Below is a small trained network, with its code and all its weights. Each question gives an input and a target symbol and asks what happens when units are switched off, that is, made to give their printed mean instead of their output.

import numpy as np


def w(rows, s, z=0):
    codes = np.array(rows[::2]) - 128.0
    scale = np.full(codes.shape[1], s)
    scale[-1] = z or s
    return codes * scale


def f(y):
    return np.maximum(y, 0)


def softmax(a):
    e = np.exp(a - a.max(-1, keepdims=True))
    return e / e.sum(-1, keepdims=True)


def log_softmax(a):
    a = a - a.max(-1, keepdims=True)
    return a - np.log(np.exp(a).sum(-1, keepdims=True))


def net(x, mask):
    ids = ['ΘΞγλφψ'.index(c) for c in x.split()]
    T = len(ids)
    res = E[ids] + P[:T]
    r = res
    for j in range(2):
        rows = slice(4 * j, 4 * j + 4)
        q, k, v = (r @ M[0][rows].T for M in (Q, K, V))
        z = softmax(np.where(np.tri(T) > 0, q @ k.T / 4**0.5, -1e9)) @ v
        o = O[0][rows]
        res = res + np.where(mask[j], z, o[:, -1]) @ o[:, :-1]
    y = f(res @ A[0][:, :-1].T + A[0][:, -1])
    res = res + np.where(mask[2:18], y, B[0][:, -1]) @ B[0][:, :-1]
    return log_softmax(res[-1] @ U[:, :-1].T + U[:, -1])


Q, K, V, O, A, B = {}, {}, {}, {}, {}, {}
E = w([
[122,169,120,212],'Θ',
[109,189,164,183],'Ξ',
[118,49,131,142],'γ',
[163,95,101,207],'λ',
[106,1,192,64],'φ',
[100,116,202,113],'ψ',
],0.015)
P = w([
[178,135,60,114],'0',
[122,113,202,205],'1',
[228,133,176,114],'2',
[72,75,115,108],'3',
[232,123,159,113],'4',
[96,88,208,218],'5',
[217,132,168,109],'6',
[28,64,124,122],'7',
[253,149,152,152],'8',
[69,88,234,230],'9',
[164,153,226,71],'10',
[15,129,108,91],'11',
[226,196,188,140],'12',
[132,108,185,129],'13',
],0.013)
Q[0] = w([
[41,88,180,228],'head 0',
[59,148,77,105],'head 0',
[3,112,27,113],'head 0',
[57,169,79,47],'head 0',
[93,116,184,86],'head 1',
[116,176,157,130],'head 1',
[109,42,84,109],'head 1',
[184,118,200,104],'head 1',
],0.016)
K[0] = w([
[5,109,134,187],'head 0',
[118,84,164,210],'head 0',
[95,78,252,246],'head 0',
[139,117,166,158],'head 0',
[92,188,136,55],'head 1',
[105,185,132,114],'head 1',
[111,67,121,141],'head 1',
[201,129,131,81],'head 1',
],0.016)
V[0] = w([
[79,8,137,139],'head 0',
[51,92,121,62],'head 0',
[222,51,148,115],'head 0',
[185,159,247,28],'head 0',
[128,176,138,109],'head 1',
[201,133,154,45],'head 1',
[118,165,141,149],'head 1',
[104,144,128,128],'head 1',
],0.015)
O[0] = w([
[249,111,190,153,254],'head 0',
[140,61,214,57,115],'head 0',
[229,232,119,91,178],'head 0',
[58,254,225,166,6],'head 0',
[141,77,50,134,92],'head 1',
[157,163,64,200,147],'head 1',
[151,91,145,119,120],'head 1',
[126,113,131,126,103],'head 1',
],0.012,0.0093)
A[0] = w([
[207,158,116,117,157],'neuron 0',
[97,52,186,228,180],'neuron 1',
[96,151,111,123,99],'neuron 2',
[2,102,234,197,75],'neuron 3',
[63,196,161,91,86],'neuron 4',
[46,161,47,146,158],'neuron 5',
[172,136,95,224,149],'neuron 6',
[123,226,92,214,124],'neuron 7',
[28,112,146,125,56],'neuron 8',
[165,21,140,76,158],'neuron 9',
[81,137,222,130,120],'neuron 10',
[135,197,77,70,3],'neuron 11',
[226,159,97,82,58],'neuron 12',
[96,117,139,117,82],'neuron 13',
[98,100,32,121,65],'neuron 14',
[155,119,53,45,119],'neuron 15',
],0.0076,0.0058)
B[0] = w([
[76,102,115,205,237],'neuron 0',
[59,192,83,33,198],'neuron 1',
[119,131,125,135,130],'neuron 2',
[240,173,81,55,155],'neuron 3',
[146,99,168,131,135],'neuron 4',
[165,81,132,174,167],'neuron 5',
[111,157,139,123,206],'neuron 6',
[111,100,203,96,158],'neuron 7',
[120,152,56,173,137],'neuron 8',
[144,142,137,206,248],'neuron 9',
[55,147,109,184,168],'neuron 10',
[19,204,98,74,133],'neuron 11',
[78,130,69,9,236],'neuron 12',
[139,137,111,148,131],'neuron 13',
[159,111,185,21,190],'neuron 14',
[114,192,184,205,186],'neuron 15',
],0.012,0.019)
U = w([
[55,87,151,106,217],'Θ',
[101,183,95,126,2],'Ξ',
[180,208,87,235,153],'γ',
[97,185,168,195,153],'λ',
[253,133,165,122,187],'φ',
[191,181,176,65,25],'ψ',
],0.0077,0.002)

Each question gives the input, a string of symbols that net reads in full, and the target symbol t.
The units are the heads (4 rows each of Q, K, V and O) and the neurons (one row each of A and B). Each row of codes is followed by its name. A weight is (code - 128) times the scale printed after its matrix; where a second scale follows, it is the last column's (O, A, B and U).
mask holds one flag per unit, heads first, then neurons. A switched-off unit (its flag False) gives its mean, the last column of its rows in O or B, instead of its output. The means were averaged over made-up inputs and are rounded, as every weight is.
A unit's drop is (log p(t) with every unit on - log p(t) with that unit switched off) / (log p(t) with every unit on - log p(t) with every unit switched off).
The circuit of an input: a set's keep is (log p(t) with only the set's units on - log p(t) with every unit switched off) / (log p(t) with every unit on - log p(t) with every unit switched off). Starting from the 12 units with the biggest drops (on a tie, the unit counted first), units are removed one at a time, each time the one whose removal leaves the highest keep (on an exact tie, the one counted first), for as long as the keep stays at least 0.8.
circuit, biggest first: the units of the circuit, biggest drop first
unit that matters most: the unit with the biggest drop
top k neurons: the k neurons with the biggest drops, biggest first
which heads matter: for each layer, one digit per head in row order, 1 if its drop is at least 0.15 and else 0, layers parted by /
input λ γ φ λ Ξ Ξ λ ψ Θ φ, target ψ: unit that matters most -> neuron 3
input Ξ ψ λ γ Θ φ ψ ψ γ Ξ, target ψ: top 2 neurons -> [neuron 3; neuron 1]
input λ Θ φ φ Θ ψ ψ φ Ξ γ Θ Ξ Θ, target Ξ: circuit, biggest first -> [head 0; neuron 12]
input ψ γ λ γ γ Θ Θ Θ Θ Θ ψ, target λ: which heads matter -> 11
input Ξ λ Θ λ γ Ξ ψ Θ Ξ, target Θ: top 2 neurons -> [neuron 9; neuron 7]
input φ γ Θ, target ψ: top 2 neurons -> [neuron 12; neuron 9]
input ψ ψ γ Θ λ Θ Ξ Ξ, target Θ: which heads matter -> 11
input γ γ γ ψ φ λ, target ψ: top 3 neurons -> [neuron 3; neuron 1; neuron 0]
input Θ γ φ φ Ξ γ γ γ λ φ φ Ξ, target λ: top 3 neurons -> [neuron 10; neuron 0; neuron 14]
input φ Θ γ Θ λ, target ψ: which heads matter -> 10
input Ξ Θ ψ Ξ φ Θ Ξ φ ψ Ξ γ γ Ξ ψ, target φ: which heads matter -> 11
input Ξ Ξ γ ψ Θ Θ, target ψ: top 2 neurons -> [neuron 3; neuron 1]
input Θ Ξ γ φ Θ λ Ξ, target φ: top 3 neurons -> [neuron 14; neuron 0; neuron 12]
input Ξ φ Ξ λ, target λ: unit that matters most -> neuron 0
input γ φ φ γ γ Θ, target φ: top 2 neurons -> [neuron 9; neuron 15]
input ψ Θ λ γ φ γ ψ, target λ: top 3 neurons -> [neuron 12; neuron 14; neuron 7]
input ψ γ Θ λ Θ Θ ψ λ γ φ φ Θ φ γ, target Θ: top 2 neurons -> [neuron 1; neuron 14]
input γ λ Θ Ξ Ξ ψ λ ψ Θ φ Ξ φ Θ Θ, target λ: circuit, biggest first -> [neuron 10; head 0]
input Θ λ λ ψ, target γ: top 2 neurons -> [neuron 14; neuron 1]
input γ γ γ φ ψ λ ψ λ, target γ: circuit, biggest first -> [head 0]
input φ Ξ φ Ξ γ, target ψ: top 2 neurons -> [neuron 12; neuron 9]
input γ γ λ Ξ γ γ, target Ξ: top 3 neurons -> [neuron 1; neuron 3; neuron 14]
input γ γ ψ Θ Θ Θ γ λ φ γ φ, target γ: which heads matter -> 01
input Θ λ λ ψ φ ψ, target ψ: circuit, biggest first -> [neuron 3; head 0]
input γ Ξ Ξ φ Θ γ Ξ φ γ, target γ: which heads matter -> 00
